a =
[[ -4  -5   4  -4  -5  -3  -2  -6  -3  -5]
 [-27 -26  23  15  11  15   9 -25  15 -22]
 [-11  -2  14  -8  -6  -7 -10  -2  -6  -2]
 [-17 -19  13  10   5  10   7 -19  10 -17]
 [ -2   4   4 -12 -12 -11 -12   4 -11   3]
 [ -9  -7   8  -1  -4  -1  -3  -7  -1  -7]
 [-29 -31  22  21  15  21  14 -30  20 -27]
 [ 11  -2 -16  -3 -11  -4   3  -2  -4  -4]
 [ 13  19  -8 -26 -24 -25 -21  18 -24  15]
 [-22 -29  14  20  12  19  15 -28  19 -26]
 [ -6  11  14 -21 -16 -19 -22  10 -18  10]
 [-20 -34   8  27  15  25  23 -33  24 -32]]
Rows and columns are numbered from 1.
Report the minimum.
-34
The entry in row 2 and column 2 -> -26
The entry at row 3, column 3: 14
Report the entry at row 3, column 2.
-2
The entry in row 2 and column 1: -27
The bottom-right entry: -32
Report the entry just right of 7.
-19
The bottom entry of the column that holds the largest entry: 27
Report the entry in row 1 and column 1.
-4
The entry at row 3, column 1 -> -11
The entry just left of the largest entry is 8
The bottom-left entry -> -20
Report the top entry of the column that holds the smallest entry.
-5
Report the top entry of the column that holds the largest entry.
-4
The entry in row 1 and column 3 -> 4
Report the entry in the top-right corner.
-5
